Below is a small trained network, with its code and all its weights. Each question gives an input and a class and asks what happens when units are switched off, that is, made to give their printed mean instead of their output.

import numpy as np


def w(rows, s, z=0):
    codes = np.array(rows[::2]) - 128.0
    scale = np.full(codes.shape[1], s)
    scale[-1] = z or s
    return codes * scale


def f(y):
    return y / 2 * (1 + np.tanh(0.7978845608 * (y + 0.044715 * y**3)))


def log_softmax(a):
    a = a - a.max(-1, keepdims=True)
    return a - np.log(np.exp(a).sum(-1, keepdims=True))


def net(x, mask):
    res = np.array(x, float).reshape(1, 5) / 4 @ E
    y = f(res @ A[0][:, :-1].T + A[0][:, -1])
    res = res + np.where(mask, y, B[0][:, -1]) @ B[0][:, :-1]
    return log_softmax(res[-1] @ U[:, :-1].T + U[:, -1])


A, B = {}, {}
E = w([
[130,248,109,65,203],'x0',
[235,115,228,117,154],'x1',
[152,212,154,254,77],'x2',
[185,159,108,52,12],'x3',
[12,149,216,95,80],'x4',
],0.0085)
A[0] = w([
[190,125,205,135,133,56],'n0',
[170,116,105,105,56,15],'n1',
[188,168,124,36,39,33],'n2',
[74,130,161,119,103,100],'n3',
[184,119,80,145,150,34],'n4',
[144,139,86,91,61,30],'n5',
[174,100,20,168,157,90],'n6',
[180,148,199,99,146,87],'n7',
[81,170,57,196,84,88],'n8',
[78,130,175,117,107,78],'n9',
[86,70,91,77,178,106],'n10',
[115,243,98,116,158,70],'n11',
[80,169,213,85,108,95],'n12',
[97,93,121,82,137,118],'n13',
[117,111,133,65,156,2],'n14',
[69,148,197,95,109,93],'n15',
[79,132,176,116,97,74],'n16',
[142,80,131,66,168,112],'n17',
[165,128,96,104,98,90],'n18',
[99,112,158,163,227,59],'n19',
[132,37,94,54,158,44],'n20',
[125,190,165,188,107,60],'n21',
[103,85,130,189,225,34],'n22',
[80,245,51,90,169,70],'n23',
[60,129,188,125,107,70],'n24',
[132,61,149,230,45,68],'n25',
[47,195,12,118,134,59],'n26',
[130,199,108,211,116,124],'n27',
[134,172,138,183,121,85],'n28',
[187,110,51,153,150,104],'n29',
[161,209,169,87,187,94],'n30',
[144,75,136,143,69,56],'n31',
[162,209,185,85,189,62],'n32',
[131,173,125,117,148,50],'n33',
[143,150,158,193,105,80],'n34',
[140,174,170,210,135,104],'n35',
[99,74,149,68,196,112],'n36',
[97,18,125,158,92,48],'n37',
[84,86,68,157,82,68],'n38',
[160,49,191,154,96,105],'n39',
[174,161,203,114,160,71],'n40',
],0.012,0.0041)
B[0] = w([
[93,99,252,59,148,187],'n0',
[90,149,114,143,139,175],'n1',
[40,162,128,213,111,230],'n2',
[162,148,167,138,160,180],'n3',
[162,168,155,139,164,168],'n4',
[63,135,159,168,132,179],'n5',
[178,171,197,133,174,214],'n6',
[93,89,194,110,146,187],'n7',
[124,94,209,76,101,227],'n8',
[165,168,159,128,162,177],'n9',
[130,141,128,86,69,207],'n10',
[128,107,31,128,139,214],'n11',
[167,160,120,151,157,212],'n12',
[165,129,150,104,87,172],'n13',
[128,149,99,90,104,155],'n14',
[164,166,152,138,159,204],'n15',
[157,165,152,134,166,181],'n16',
[127,151,116,91,89,191],'n17',
[115,170,147,159,133,159],'n18',
[47,162,124,200,105,209],'n19',
[146,143,110,76,79,211],'n20',
[143,137,103,96,89,198],'n21',
[52,164,144,193,121,212],'n22',
[134,90,63,133,157,244],'n23',
[155,178,150,127,163,198],'n24',
[125,115,51,106,153,254],'n25',
[113,58,210,95,152,244],'n26',
[130,147,108,67,84,224],'n27',
[138,153,98,90,76,176],'n28',
[160,186,184,131,165,200],'n29',
[122,80,32,131,148,213],'n30',
[108,124,39,125,150,179],'n31',
[139,91,85,119,157,211],'n32',
[131,126,67,117,134,144],'n33',
[124,134,104,92,100,185],'n34',
[135,145,128,101,53,210],'n35',
[135,147,104,109,79,208],'n36',
[128,98,20,125,170,215],'n37',
[125,81,150,105,168,197],'n38',
[129,72,70,114,161,209],'n39',
[108,76,166,80,131,187],'n40',
],0.012,0.0093)
U = w([
[181,180,100,85,8,103],'0',
[158,79,43,147,198,100],'1',
[235,232,157,159,211,122],'2',
[18,185,128,220,106,121],'3',
[123,38,186,93,150,160],'4',
[163,96,130,166,103,254],'5',
[174,106,152,179,98,89],'6',
],0.013,0.017)

Each question gives the input, the list of numbers given to net, and the class t.
The units are the neurons (one row each of A and B). Each row of codes is followed by its name. A weight is (code - 128) times the scale printed after its matrix; where a second scale follows, it is the last column's (A, B and U).
mask holds one flag per neuron, in row order. A switched-off neuron (its flag False) gives its mean, the last column of its row in B, instead of its output. The means were averaged over made-up inputs and are rounded, as every weight is.
A unit's drop is (log p(t) with every unit on - log p(t) with that unit switched off) / (log p(t) with every unit on - log p(t) with every unit switched off).
The circuit of an input: a set's keep is (log p(t) with only the set's units on - log p(t) with every unit switched off) / (log p(t) with every unit on - log p(t) with every unit switched off). Starting from the 12 units with the biggest drops (on a tie, the unit counted first), units are removed one at a time, each time the one whose removal leaves the highest keep (on an exact tie, the one counted first), for as long as the keep stays at least 0.8.
circuit, biggest first: the units of the circuit, biggest drop first
top k neurons: the k neurons with the biggest drops, biggest first
drop of u: that unit's drop, to one decimal
input [-5,0,0,0,-7], class 2: circuit, biggest first	n6
input [-8,-3,-8,2,-8], class 0: top 2 neurons	n20; n10
input [6,8,1,2,-2], class 4: top 2 neurons	n0; n7
input [3,2,-3,1,-2], class 5: top 3 neurons	n27; n37; n25
input [6,7,0,-6,1], class 4: top 4 neurons	n40; n0; n7; n2
input [2,7,-8,5,-2], class 0: top 2 neurons	n20; n17
input [7,8,4,-4,-2], class 4: top 3 neurons	n0; n40; n7
input [-5,-2,-4,-8,7], class 3: top 4 neurons	n19; n22; n6; n29
input [-7,1,3,-1,-8], class 2: top 2 neurons	n6; n29
input [3,1,5,-6,-1], class 3: top 4 neurons	n19; n22; n20; n10
input [-3,-8,-1,8,-3], class 3: top 3 neurons	n2; n5; n1
input [1,-7,7,-5,0], class 0: top 4 neurons	n27; n35; n28; n21
input [-8,8,-3,4,0], class 1: top 4 neurons	n31; n37; n39; n25
input [1,-8,1,0,7], class 4: circuit, biggest first	n26
input [-8,-1,6,-5,-1], class 1: top 3 neurons	n25; n37; n39
input [-1,5,-5,4,2], class 0: top 4 neurons	n26; n20; n17; n38
input [8,-8,-8,-4,-2], class 0: drop of n25	0.1
input [4,-7,5,0,-5], class 4: drop of n8	0.2
input [4,-8,-4,-6,-4], class 4: drop of n26	1.2
input [-6,6,4,-1,-2], class 1: circuit, biggest first	n25
input [-8,-1,6,3,8], class 1: drop of n31	0.2
